Below is a small trained network, with its code and all its weights. Each question gives an input and a class and asks what happens when units are switched off, that is, made to give their printed mean instead of their output.

import numpy as np


def w(rows, s, z=0):
    codes = np.array(rows[::2]) - 128.0
    scale = np.full(codes.shape[1], s)
    scale[-1] = z or s
    return codes * scale


def norm(h):
    return h / np.sqrt((h * h).mean(-1, keepdims=True) + 1e-5)


def f(y):
    return y / 2 * (1 + np.tanh(0.7978845608 * (y + 0.044715 * y**3)))


def log_softmax(a):
    a = a - a.max(-1, keepdims=True)
    return a - np.log(np.exp(a).sum(-1, keepdims=True))


def net(x, mask):
    res = np.array(x, float).reshape(1, 7) / 4 @ E
    u = 0
    for l in range(2):
        y = f(norm(res) @ A[l][:, :-1].T + A[l][:, -1])
        res = res + np.where(mask[u : u + 16], y, B[l][:, -1]) @ B[l][:, :-1]
        u += 16
    return log_softmax(norm(res)[-1] @ U[:, :-1].T + U[:, -1])


A, B = {}, {}
E = w([
[128,128,127,128],'x0',
[130,127,129,129],'x1',
[87,161,62,42],'x2',
[126,127,125,129],'x3',
[49,2,157,94],'x4',
[54,197,200,124],'x5',
[195,115,207,29],'x6',
],0.014)
A[0] = w([
[189,91,109,127,99],'0.n0',
[35,131,193,113,96],'0.n1',
[151,32,230,227,36],'0.n2',
[75,140,174,115,77],'0.n3',
[70,1,172,77,26],'0.n4',
[91,129,86,66,30],'0.n5',
[150,104,94,121,74],'0.n6',
[92,125,86,23,48],'0.n7',
[157,14,75,114,70],'0.n8',
[187,165,134,138,87],'0.n9',
[105,139,96,92,50],'0.n10',
[42,73,91,176,133],'0.n11',
[106,144,194,137,77],'0.n12',
[153,80,201,40,2],'0.n13',
[109,143,151,125,71],'0.n14',
[68,119,61,63,49],'0.n15',
],0.03,0.0078)
B[0] = w([
[84,117,93,147,178],'0.n0',
[66,86,112,130,199],'0.n1',
[145,254,150,215,252],'0.n2',
[90,101,111,141,164],'0.n3',
[127,96,217,25,244],'0.n4',
[131,183,142,169,160],'0.n5',
[97,122,115,136,145],'0.n6',
[140,206,145,200,190],'0.n7',
[51,80,106,136,217],'0.n8',
[120,158,123,94,185],'0.n9',
[143,167,130,158,143],'0.n10',
[204,71,124,114,238],'0.n11',
[90,126,99,155,160],'0.n12',
[219,77,69,161,206],'0.n13',
[111,118,121,133,132],'0.n14',
[132,199,144,186,183],'0.n15',
],0.081,0.015)
A[1] = w([
[223,87,54,132,137],'1.n0',
[126,211,95,2,116],'1.n1',
[134,84,108,115,123],'1.n2',
[126,119,66,145,28],'1.n3',
[61,148,178,125,2],'1.n4',
[91,129,61,142,149],'1.n5',
[170,106,104,146,105],'1.n6',
[58,92,77,142,34],'1.n7',
[68,85,109,160,59],'1.n8',
[109,143,162,135,77],'1.n9',
[126,101,108,120,95],'1.n10',
[228,93,110,156,63],'1.n11',
[133,78,91,122,108],'1.n12',
[120,103,115,114,139],'1.n13',
[130,122,115,98,14],'1.n14',
[127,97,123,164,126],'1.n15',
],0.035,0.0039)
B[1] = w([
[153,178,99,31,236],'1.n0',
[173,3,242,124,249],'1.n1',
[151,194,130,156,169],'1.n2',
[118,88,116,88,173],'1.n3',
[164,105,44,94,181],'1.n4',
[119,72,167,109,213],'1.n5',
[129,143,108,82,179],'1.n6',
[27,100,117,141,196],'1.n7',
[91,82,74,142,191],'1.n8',
[135,134,79,128,169],'1.n9',
[133,160,125,149,144],'1.n10',
[101,181,61,34,247],'1.n11',
[131,205,120,168,175],'1.n12',
[134,166,140,149,147],'1.n13',
[167,108,95,152,130],'1.n14',
[107,159,109,80,182],'1.n15',
],0.055,0.011)
U = w([
[131,220,157,230,64],'0',
[137,44,230,79,55],'1',
[2,67,58,156,40],'2',
[109,133,123,116,255],'3',
[104,140,126,115,234],'4',
[158,165,55,33,37],'5',
[111,127,127,124,211],'6',
],0.014,0.0099)

Each question gives the input, the list of numbers given to net, and the class t.
The units are the neurons (one row each of A and B). Each row of codes is followed by its name. A weight is (code - 128) times the scale printed after its matrix; where a second scale follows, it is the last column's (A, B and U).
mask holds one flag per neuron, layer by layer. A switched-off neuron (its flag False) gives its mean, the last column of its row in B, instead of its output. The means were averaged over made-up inputs and are rounded, as every weight is.
A unit's drop is (log p(t) with every unit on - log p(t) with that unit switched off) / (log p(t) with every unit on - log p(t) with every unit switched off).
The circuit of an input: a set's keep is (log p(t) with only the set's units on - log p(t) with every unit switched off) / (log p(t) with every unit on - log p(t) with every unit switched off). Starting from the 12 units with the biggest drops (on a tie, the unit counted first), units are removed one at a time, each time the one whose removal leaves the highest keep (on an exact tie, the one counted first), for as long as the keep stays at least 0.8.
circuit, biggest first: the units of the circuit, biggest drop first
top k neurons: the k neurons with the biggest drops, biggest first
top k neurons in layer l: the k neurons of layer l with the biggest drops, biggest first
drop of u: that unit's drop, to one decimal
input [1,3,-3,4,6,7,-7], class 2: circuit, biggest first -> [0.n1]
input [8,-3,8,6,-8,-6,-2], class 0: top 3 neurons in layer 0 -> [0.n4, 0.n11, 0.n13]
input [-6,-1,5,7,-3,7,-7], class 2: circuit, biggest first -> [0.n2, 1.n7]
input [4,-4,-7,6,-1,6,4], class 0: top 2 neurons -> [0.n2, 0.n8]
input [-8,-3,-5,1,-6,-8,2], class 2: top 2 neurons -> [0.n0, 0.n4]
input [2,7,1,2,8,7,2], class 1: top 3 neurons -> [0.n4, 0.n8, 0.n13]
input [-4,-3,-6,5,-7,-4,-5], class 1: top 2 neurons -> [0.n9, 0.n2]
input [2,-3,8,-3,-3,2,7], class 0: top 2 neurons -> [0.n7, 0.n11]
input [5,-6,-4,-4,-8,2,-2], class 1: top 3 neurons -> [0.n2, 0.n13, 0.n11]
input [-3,-1,2,-1,-5,2,-5], class 1: top 3 neurons in layer 0 -> [0.n13, 0.n2, 0.n11]
input [-3,1,-3,4,-6,2,-8], class 5: top 3 neurons in layer 0 -> [0.n4, 0.n2, 0.n8]
input [-7,4,3,5,0,6,-7], class 5: top 3 neurons -> [0.n11, 0.n8, 1.n0]
input [6,8,7,8,-8,5,2], class 1: top 3 neurons -> [0.n2, 1.n1, 0.n13]
input [5,-5,-7,-4,7,2,-7], class 0: top 3 neurons -> [0.n2, 0.n13, 1.n1]
input [-7,6,-7,5,0,4,-8], class 5: circuit, biggest first -> [0.n11, 1.n0]
input [-5,7,-4,-6,0,-8,-4], class 2: circuit, biggest first -> [0.n8]
input [-7,0,8,-7,8,5,7], class 0: top 2 neurons in layer 0 -> [0.n7, 0.n15]
input [-6,-4,-6,5,1,-6,-8], class 5: top 2 neurons in layer 0 -> [0.n11, 0.n7]
input [-7,-1,-3,5,7,3,-3], class 1: top 2 neurons in layer 0 -> [0.n4, 0.n11]
input [-3,-2,-7,7,0,2,3], class 0: circuit, biggest first -> [0.n2]
input [3,3,-1,6,-7,-3,6], class 1: top 2 neurons -> [0.n11, 0.n9]
input [-2,-3,-1,2,-7,3,0], class 1: top 2 neurons in layer 0 -> [0.n2, 0.n13]
input [5,5,4,5,3,-5,-3], class 2: top 2 neurons -> [0.n8, 0.n2]
input [1,4,-7,-4,0,-2,6], class 0: top 2 neurons -> [0.n2, 0.n11]
input [-7,-1,4,2,1,1,-7], class 5: top 2 neurons in layer 0 -> [0.n11, 0.n2]
input [8,-7,-7,0,-8,8,-6], class 1: top 2 neurons in layer 1 -> [1.n5, 1.n11]
input [3,-3,8,-1,6,6,3], class 0: top neuron -> [0.n7]
input [-5,1,7,-5,-3,-8,7], class 2: drop of 1.n10 -> 0.0
input [5,1,8,-7,-6,5,6], class 0: drop of 0.n4 -> 0.3
input [-3,6,-6,-4,-7,3,-4], class 1: drop of 0.n11 -> 0.5
